Below is a small trained network, with its code and all its weights. Each question gives an input and a class and asks what happens when units are switched off, that is, made to give their printed mean instead of their output.

import numpy as np


def w(rows, s, z=0):
    codes = np.array(rows[::2]) - 128.0
    scale = np.full(codes.shape[1], s)
    scale[-1] = z or s
    return codes * scale


def norm(h):
    return h / np.sqrt((h * h).mean(-1, keepdims=True) + 1e-5)


def f(y):
    return np.maximum(y, 0)


def log_softmax(a):
    a = a - a.max(-1, keepdims=True)
    return a - np.log(np.exp(a).sum(-1, keepdims=True))


def net(x, mask):
    res = np.array(x, float).reshape(1, 5) / 4 @ E
    u = 0
    for l in range(2):
        y = f(norm(res) @ A[l][:, :-1].T + A[l][:, -1])
        res = res + np.where(mask[u : u + 4], y, B[l][:, -1]) @ B[l][:, :-1]
        u += 4
    return log_softmax(norm(res)[-1] @ U[:, :-1].T + U[:, -1])


A, B = {}, {}
E = w([
[131,197,241,169,132,189,121,162,149,207,170,54],'x0',
[117,102,118,255,96,125,126,144,139,101,125,104],'x1',
[102,97,117,195,170,161,146,175,172,171,136,127],'x2',
[139,116,130,135,78,101,102,144,71,124,213,127],'x3',
[126,170,114,132,137,218,107,55,148,87,133,189],'x4',
],0.0081)
A[0] = w([
[139,143,146,103,67,104,91,78,2,131,177,97,69],'L0N0',
[89,246,133,74,180,243,160,108,197,145,117,166,76],'L0N1',
[108,106,65,225,124,120,222,131,149,64,126,224,54],'L0N2',
[164,102,99,97,205,68,202,74,79,67,38,166,3],'L0N3',
],0.0058,0.0034)
B[0] = w([
[30,125,122,110,245,90,103,115,190,61,172,146,216],'L0N0',
[174,230,151,199,162,152,146,74,129,122,69,118,254],'L0N1',
[147,51,195,182,140,91,53,83,22,164,142,197,200],'L0N2',
[254,108,122,90,15,155,179,133,204,120,145,65,199],'L0N3',
],0.0089,0.0055)
A[1] = w([
[161,128,85,79,76,99,106,109,199,101,184,114,196],'L1N0',
[150,194,151,128,163,254,107,144,101,126,87,118,2],'L1N1',
[144,60,134,118,82,152,84,137,151,93,105,121,143],'L1N2',
[72,123,202,151,153,140,167,206,159,206,137,77,76],'L1N3',
],0.0077,0.0012)
B[1] = w([
[56,155,130,107,88,170,164,206,155,63,79,55,200],'L1N0',
[129,157,133,123,182,163,118,58,197,166,31,122,235],'L1N1',
[137,115,15,79,90,178,67,161,68,240,121,248,165],'L1N2',
[165,108,168,177,28,81,245,171,129,199,254,59,254],'L1N3',
],0.0085,0.007)
U = w([
[186,206,179,143,215,196,112,39,188,141,46,117,253],'0',
[157,60,98,200,142,107,21,110,38,133,131,231,142],'1',
[47,169,159,82,186,92,67,169,125,7,182,108,84],'2',
[153,152,184,172,70,92,186,200,147,192,200,40,28],'3',
[199,110,42,41,24,144,148,180,146,71,68,118,123],'4',
],0.011,0.0018)

Each question gives the input, the list of numbers given to net, and the class t.
The units are the neurons (one row each of A and B). Each row of codes is followed by its name. A weight is (code - 128) times the scale printed after its matrix; where a second scale follows, it is the last column's (A, B and U).
mask holds one flag per neuron, layer by layer. A switched-off neuron (its flag False) gives its mean, the last column of its row in B, instead of its output. The means were averaged over made-up inputs and are rounded, as every weight is.
A unit's drop is (log p(t) with every unit on - log p(t) with that unit switched off) / (log p(t) with every unit on - log p(t) with every unit switched off).
The circuit of an input: a set's keep is (log p(t) with only the set's units on - log p(t) with every unit switched off) / (log p(t) with every unit on - log p(t) with every unit switched off). Starting from all 8 units, units are removed one at a time, each time the one whose removal leaves the highest keep (on an exact tie, the one counted first), for as long as the keep stays at least 0.8.
units of the circuit, in order: the units of the circuit, biggest drop first
top k neurons: the k neurons with the biggest drops, biggest first
top k neurons in layer l: the k neurons of layer l with the biggest drops, biggest first
drop when u is switched off: that unit's drop, to one decimal
input [-5,-7,-1,-8,-1], class 4: units of the circuit, in order => L0N3
input [0,-4,-8,2,4], class 2: top 2 neurons in layer 1 => L1N1, L1N0
input [-2,7,-2,8,-5], class 1: top 2 neurons => L1N3, L0N3
input [2,6,8,4,7], class 1: top 2 neurons => L0N2, L0N1
input [3,-2,2,0,0], class 0: top 2 neurons => L0N1, L1N1
input [2,3,-2,8,8], class 2: units of the circuit, in order => L0N0, L0N1
input [0,-6,-2,2,0], class 2: top 2 neurons => L0N0, L1N1
input [0,7,-1,-3,6], class 1: top 2 neurons => L0N2, L1N0
input [-2,2,-5,3,6], class 2: top 2 neurons => L0N0, L1N0
input [-4,-6,8,4,3], class 1: top 2 neurons => L0N2, L1N1
input [-4,-8,-7,5,-1], class 2: top 2 neurons => L0N0, L1N3
input [-3,2,3,5,-6], class 1: top 2 neurons in layer 1 => L1N3, L1N0
input [-6,2,7,-1,8], class 1: drop when L0N2 is switched off => 0.7
input [1,-1,-4,1,-5], class 2: drop when L1N0 is switched off => 0.0
input [-5,-3,4,2,4], class 1: drop when L0N2 is switched off => 3.1
input [-5,5,0,-6,3], class 1: drop when L0N2 is switched off => 1.5
